Below is a small trained network, with its code and all its weights. Each question gives an input and a target symbol and asks what happens when units are switched off, that is, made to give their printed mean instead of their output.

import numpy as np


def w(rows, s, z=0):
    codes = np.array(rows[::2]) - 128.0
    scale = np.full(codes.shape[1], s)
    scale[-1] = z or s
    return codes * scale


def norm(h):
    return h / np.sqrt((h * h).mean(-1, keepdims=True) + 1e-5)


def f(y):
    return y / 2 * (1 + np.tanh(0.7978845608 * (y + 0.044715 * y**3)))


def softmax(a):
    e = np.exp(a - a.max(-1, keepdims=True))
    return e / e.sum(-1, keepdims=True)


def log_softmax(a):
    a = a - a.max(-1, keepdims=True)
    return a - np.log(np.exp(a).sum(-1, keepdims=True))


def net(x, mask):
    ids = ['ΔΞΨΩαγζλμπτφ'.index(c) for c in x.split()]
    T = len(ids)
    res = E[ids] + P[:T]
    r = norm(res)
    for j in range(2):
        rows = slice(3 * j, 3 * j + 3)
        q, k, v = (r @ M[0][rows].T for M in (Q, K, V))
        z = softmax(np.where(np.tri(T) > 0, q @ k.T / 3**0.5, -1e9)) @ v
        o = O[0][rows]
        res = res + np.where(mask[j], z, o[:, -1]) @ o[:, :-1]
    y = f(norm(res) @ A[0][:, :-1].T + A[0][:, -1])
    res = res + np.where(mask[2:10], y, B[0][:, -1]) @ B[0][:, :-1]
    return log_softmax(norm(res)[-1] @ U[:, :-1].T + U[:, -1])


Q, K, V, O, A, B = {}, {}, {}, {}, {}, {}
E = w([
[129,128,147,163],'Δ',
[45,126,164,146],'Ξ',
[116,138,114,161],'Ψ',
[139,129,168,163],'Ω',
[130,133,131,148],'α',
[137,140,128,197],'γ',
[88,126,137,131],'ζ',
[140,124,119,154],'λ',
[241,93,111,174],'μ',
[255,65,123,155],'π',
[189,132,110,187],'τ',
[214,137,153,195],'φ',
],0.005)
P = w([
[123,153,131,82],'0',
[207,81,101,82],'1',
[127,165,94,240],'2',
[195,64,105,84],'3',
[115,161,103,244],'4',
[180,54,107,86],'5',
[108,161,106,252],'6',
[166,46,108,87],'7',
[101,160,113,251],'8',
],0.0037)
Q[0] = w([
[176,6,103,25],'h1',
[107,114,254,209],'h1',
[132,14,140,28],'h1',
[138,82,99,162],'h2',
[134,134,152,178],'h2',
[74,104,153,213],'h2',
],0.0088)
K[0] = w([
[122,15,110,184],'h1',
[90,191,229,105],'h1',
[110,1,130,142],'h1',
[119,106,152,100],'h2',
[103,151,187,115],'h2',
[51,108,174,112],'h2',
],0.011)
V[0] = w([
[152,195,49,3],'h1',
[108,146,2,145],'h1',
[68,108,19,212],'h1',
[168,143,188,63],'h2',
[104,192,126,51],'h2',
[80,157,108,147],'h2',
],0.0042)
O[0] = w([
[53,34,67,104,166],'h1',
[43,170,3,162,173],'h1',
[87,205,49,176,123],'h1',
[91,166,90,172,70],'h2',
[91,152,190,190,4],'h2',
[133,107,164,150,101],'h2',
],0.0033,0.0012)
A[0] = w([
[189,155,98,255,93],'n1',
[215,65,81,113,134],'n2',
[142,160,231,152,62],'n3',
[174,94,114,107,197],'n4',
[106,130,48,117,143],'n5',
[99,43,42,32,43],'n6',
[41,252,166,168,101],'n7',
[104,117,90,232,252],'n8',
],0.0053,0.0019)
B[0] = w([
[57,165,154,57,242],'n1',
[49,186,120,194,215],'n2',
[174,66,36,115,126],'n3',
[47,137,151,139,176],'n4',
[105,4,140,160,160],'n5',
[238,204,153,81,160],'n6',
[188,208,116,226,147],'n7',
[165,94,158,36,255],'n8',
],0.004,0.0042)
U = w([
[185,77,205,150,80],'Δ',
[175,164,154,180,59],'Ξ',
[39,94,9,221,85],'Ψ',
[206,73,150,152,161],'Ω',
[109,2,178,88,110],'α',
[153,249,110,113,76],'γ',
[55,119,236,166,131],'ζ',
[133,48,25,32,254],'λ',
[155,214,51,161,74],'μ',
[236,100,57,219,117],'π',
[36,208,127,47,175],'τ',
[193,189,168,16,240],'φ',
],0.0089,0.0024)

Each question gives the input, a string of symbols that net reads in full, and the target symbol t.
The units are the heads (3 rows each of Q, K, V and O) and the neurons (one row each of A and B). Each row of codes is followed by its name. A weight is (code - 128) times the scale printed after its matrix; where a second scale follows, it is the last column's (O, A, B and U).
mask holds one flag per unit, heads first, then neurons. A switched-off unit (its flag False) gives its mean, the last column of its rows in O or B, instead of its output. The means were averaged over made-up inputs and are rounded, as every weight is.
A unit's drop is (log p(t) with every unit on - log p(t) with that unit switched off) / (log p(t) with every unit on - log p(t) with every unit switched off).
The circuit of an input: a set's keep is (log p(t) with only the set's units on - log p(t) with every unit switched off) / (log p(t) with every unit on - log p(t) with every unit switched off). Starting from all 10 units, units are removed one at a time, each time the one whose removal leaves the highest keep (on an exact tie, the one counted first), for as long as the keep stays at least 0.8.
circuit, biggest first: the units of the circuit, biggest drop first
unit that matters most: the unit with the biggest drop
k most important neurons: the k neurons with the biggest drops, biggest first
heads that matter: for each layer, one digit per head in row order, 1 if its drop is at least 0.15 and else 0, layers parted by /
input α ζ φ Δ μ Ψ Ψ γ Ψ, target α: unit that matters most -> h1
input α ζ Ψ γ, target τ: circuit, biggest first -> (n1; h1)
input ζ τ φ Ξ λ Ψ φ, target ζ: heads that matter -> 10
input ζ μ λ, target ζ: heads that matter -> 11
input Ψ γ Ω Ω λ γ φ, target Ψ: heads that matter -> 10
input α μ Ω φ Ψ Ψ Ω, target α: circuit, biggest first -> (h1; n2)
input ζ ζ τ ζ Ψ τ Δ Ψ γ, target ζ: heads that matter -> 10
input ζ Ψ α τ, target Ψ: heads that matter -> 00
input Ψ Ψ π, target Ψ: circuit, biggest first -> (h1; n1)
input Ψ Ψ ζ μ ζ λ μ μ Δ, target Ψ: 2 most important neurons -> (n7; n4)
input τ μ γ τ Δ, target τ: circuit, biggest first -> (n1; n8)
input τ ζ Ψ Ω μ Ψ Ψ α, target γ: circuit, biggest first -> (n6; n2; n8)
input Ψ Ξ λ γ Ψ φ π, target Ψ: circuit, biggest first -> (h1; n6; n1)
input α Ψ γ, target α: circuit, biggest first -> (h1; n8)
input μ Ω Ψ Δ, target ζ: 2 most important neurons -> (n2; n4)
input α μ λ Ψ Δ Ψ ζ, target α: unit that matters most -> h1
input φ Ξ Ψ Ψ τ τ, target Ψ: circuit, biggest first -> (n2; n4)
input Ω Ψ α ζ, target φ: 2 most important neurons -> (n6; n1)
input ζ μ ζ γ Ψ φ τ, target ζ: 4 most important neurons -> (n1; n6; n8; n2)
input φ ζ Ψ, target φ: circuit, biggest first -> (n8; n2)
input ζ Ψ ζ α γ, target ζ: heads that matter -> 11
input Ψ μ Ω Ψ Ψ α, target γ: heads that matter -> 00
input ζ μ Ψ γ ζ μ, target π: unit that matters most -> n2
